Below are the code and all the weights of a small trained network. Each question names an input and a class and asks about switching units off, where a switched-off unit gives its printed mean instead of its output.

import numpy as np


def w(rows, s, z=0):
    codes = np.array(rows[::2]) - 128.0
    scale = np.full(codes.shape[1], s)
    scale[-1] = z or s
    return codes * scale


def f(y):
    return np.maximum(y, 0)


def log_softmax(a):
    a = a - a.max(-1, keepdims=True)
    return a - np.log(np.exp(a).sum(-1, keepdims=True))


def net(x, mask):
    res = np.array(x, float).reshape(1, 6) / 4 @ E
    y = f(res @ A[0][:, :-1].T + A[0][:, -1])
    res = res + np.where(mask, y, B[0][:, -1]) @ B[0][:, :-1]
    return log_softmax(res[-1] @ U[:, :-1].T + U[:, -1])


A, B = {}, {}
E = w([
[25,144,167,55,115,30,121,66,149,136,86],'x0',
[143,158,121,153,51,130,76,105,59,38,50],'x1',
[129,106,11,87,111,131,62,128,93,197,109],'x2',
[121,141,129,132,126,127,127,148,129,133,124],'x3',
[138,132,118,113,128,125,130,133,135,115,131],'x4',
[143,137,128,119,151,133,119,125,142,125,107],'x5',
],0.011)
A[0] = w([
[131,131,106,129,112,128,97,106,105,128,109,101],'n0',
[177,111,112,163,142,245,136,167,103,116,152,254],'n1',
[94,150,157,100,119,107,132,115,151,122,133,148],'n2',
[142,148,135,147,81,131,109,117,68,70,66,155],'n3',
[133,136,198,154,147,123,171,132,149,67,143,250],'n4',
[109,158,168,110,131,96,142,96,135,124,110,160],'n5',
[105,120,184,114,149,90,150,128,136,115,116,142],'n6',
[138,119,89,109,129,128,101,154,118,195,150,167],'n7',
[124,102,138,107,153,116,186,141,174,158,160,222],'n8',
[152,105,85,126,133,130,135,142,118,159,144,194],'n9',
[111,91,32,101,105,134,79,134,125,173,111,150],'n10',
[108,166,131,109,91,101,102,97,113,95,107,113],'n11',
[120,98,118,119,145,175,165,135,177,170,174,219],'n12',
[131,112,108,114,147,109,133,114,134,149,149,155],'n13',
[131,145,172,146,94,125,136,111,128,72,95,140],'n14',
[120,147,103,113,137,100,118,102,128,129,132,122],'n15',
[147,141,107,134,83,153,78,135,74,103,86,138],'n16',
[124,144,107,146,99,138,82,117,84,104,75,136],'n17',
[167,124,134,162,162,142,147,130,121,96,142,179],'n18',
[171,130,111,185,110,192,128,138,95,93,122,155],'n19',
[116,131,132,125,148,125,151,143,151,180,154,209],'n20',
[31,130,136,75,116,30,126,79,161,129,94,157],'n21',
[93,120,108,75,112,99,91,117,116,160,115,86],'n22',
[104,96,65,132,134,137,102,126,126,156,104,150],'n23',
],0.012,0.0066)
B[0] = w([
[149,106,150,129,114,84,98,149,99,145,127,155],'n0',
[168,145,98,223,109,152,96,110,156,160,182,249],'n1',
[97,135,150,101,133,134,177,114,128,99,113,171],'n2',
[90,96,80,161,2,111,71,142,113,80,136,205],'n3',
[89,54,140,182,105,129,171,165,207,100,205,209],'n4',
[69,130,138,105,113,135,174,124,140,95,114,179],'n5',
[111,121,139,123,123,125,185,114,132,92,125,175],'n6',
[162,195,121,114,162,166,136,104,82,154,91,191],'n7',
[153,127,166,118,191,120,164,128,160,133,157,198],'n8',
[171,164,110,170,145,172,140,115,78,180,118,184],'n9',
[177,136,126,92,165,99,77,117,50,218,92,211],'n10',
[94,106,161,126,91,118,109,192,110,108,84,176],'n11',
[162,108,144,153,189,175,183,133,138,153,117,203],'n12',
[127,154,131,110,158,149,143,112,119,180,127,158],'n13',
[73,121,86,146,76,153,134,155,133,89,101,180],'n14',
[108,123,155,117,137,125,121,135,106,150,125,149],'n15',
[167,121,125,120,53,67,71,113,107,120,143,197],'n16',
[133,88,112,134,88,110,75,131,103,120,122,188],'n17',
[138,133,136,167,111,130,102,161,166,134,172,175],'n18',
[127,156,90,155,74,114,97,101,156,121,178,204],'n19',
[141,152,126,99,194,134,180,107,165,145,120,184],'n20',
[61,111,194,32,165,100,137,137,111,135,58,238],'n21',
[107,108,155,98,173,118,101,158,122,181,88,171],'n22',
[135,150,127,109,165,139,103,93,85,182,97,179],'n23',
],0.0096,0.019)
U = w([
[184,92,192,223,193,177,167,213,200,158,225,252],'0',
[218,204,70,186,203,243,149,66,60,181,105,136],'1',
[84,124,173,70,207,82,240,80,210,79,144,202],'2',
[104,196,169,47,244,126,141,96,81,185,87,74],'3',
[93,124,78,212,74,120,81,147,211,68,218,142],'4',
[221,181,85,160,91,77,34,70,41,130,162,79],'5',
[34,109,153,131,69,148,163,177,88,2,78,92],'6',
[102,52,160,87,134,27,32,187,65,158,82,31],'7',
],0.0059,0.0022)

Each question gives the input, the list of numbers given to net, and the class t.
The units are the neurons (one row each of A and B). Each row of codes is followed by its name. A weight is (code - 128) times the scale printed after its matrix; where a second scale follows, it is the last column's (A, B and U).
mask holds one flag per neuron, in row order. A switched-off neuron (its flag False) gives its mean, the last column of its row in B, instead of its output. The means were averaged over made-up inputs and are rounded, as every weight is.
A unit's drop is (log p(t) with every unit on - log p(t) with that unit switched off) / (log p(t) with every unit on - log p(t) with every unit switched off).
The circuit of an input: a set's keep is (log p(t) with only the set's units on - log p(t) with every unit switched off) / (log p(t) with every unit on - log p(t) with every unit switched off). Starting from the 12 units with the biggest drops (on a tie, the unit counted first), units are removed one at a time, each time the one whose removal leaves the highest keep (on an exact tie, the one counted first), for as long as the keep stays at least 0.8.
units of the circuit, in order: the units of the circuit, biggest drop first
most important unit: the unit with the biggest drop
top k neurons: the k neurons with the biggest drops, biggest first
drop when u is switched off: that unit's drop, to one decimal
input [1,7,-2,-5,2,-4], class 6: most important unit -> n1
input [1,-6,-1,-6,3,-2], class 2: units of the circuit, in order -> [n1 n10]
input [5,4,0,8,3,-7], class 6: units of the circuit, in order -> [n10 n14]
input [0,1,-3,-7,2,4], class 4: top 2 neurons -> [n21 n12]
input [1,6,-1,-8,2,-3], class 6: units of the circuit, in order -> [n1 n10]
input [0,6,0,3,-1,6], class 4: top 2 neurons -> [n21 n10]
input [0,-4,7,-1,1,-7], class 1: top 3 neurons -> [n21 n9 n7]
input [0,1,-6,1,2,-4], class 4: top 3 neurons -> [n21 n4 n12]
input [-5,-7,1,-3,0,4], class 1: top 2 neurons -> [n4 n7]
input [8,-3,1,5,-2,1], class 3: top 2 neurons -> [n4 n21]
input [0,1,7,8,-1,-4], class 5: top 3 neurons -> [n21 n12 n16]
input [0,-1,8,-1,6,-8], class 1: top 2 neurons -> [n21 n9]
input [-7,-8,1,0,-7,-4], class 1: drop when n9 is switched off -> 0.3
input [-8,4,0,-7,5,-3], class 4: most important unit -> n10
input [-8,1,-2,7,-4,2], class 4: drop when n19 is switched off -> 0.3
input [0,-3,6,0,-6,-6], class 1: drop when n21 is switched off -> 0.6
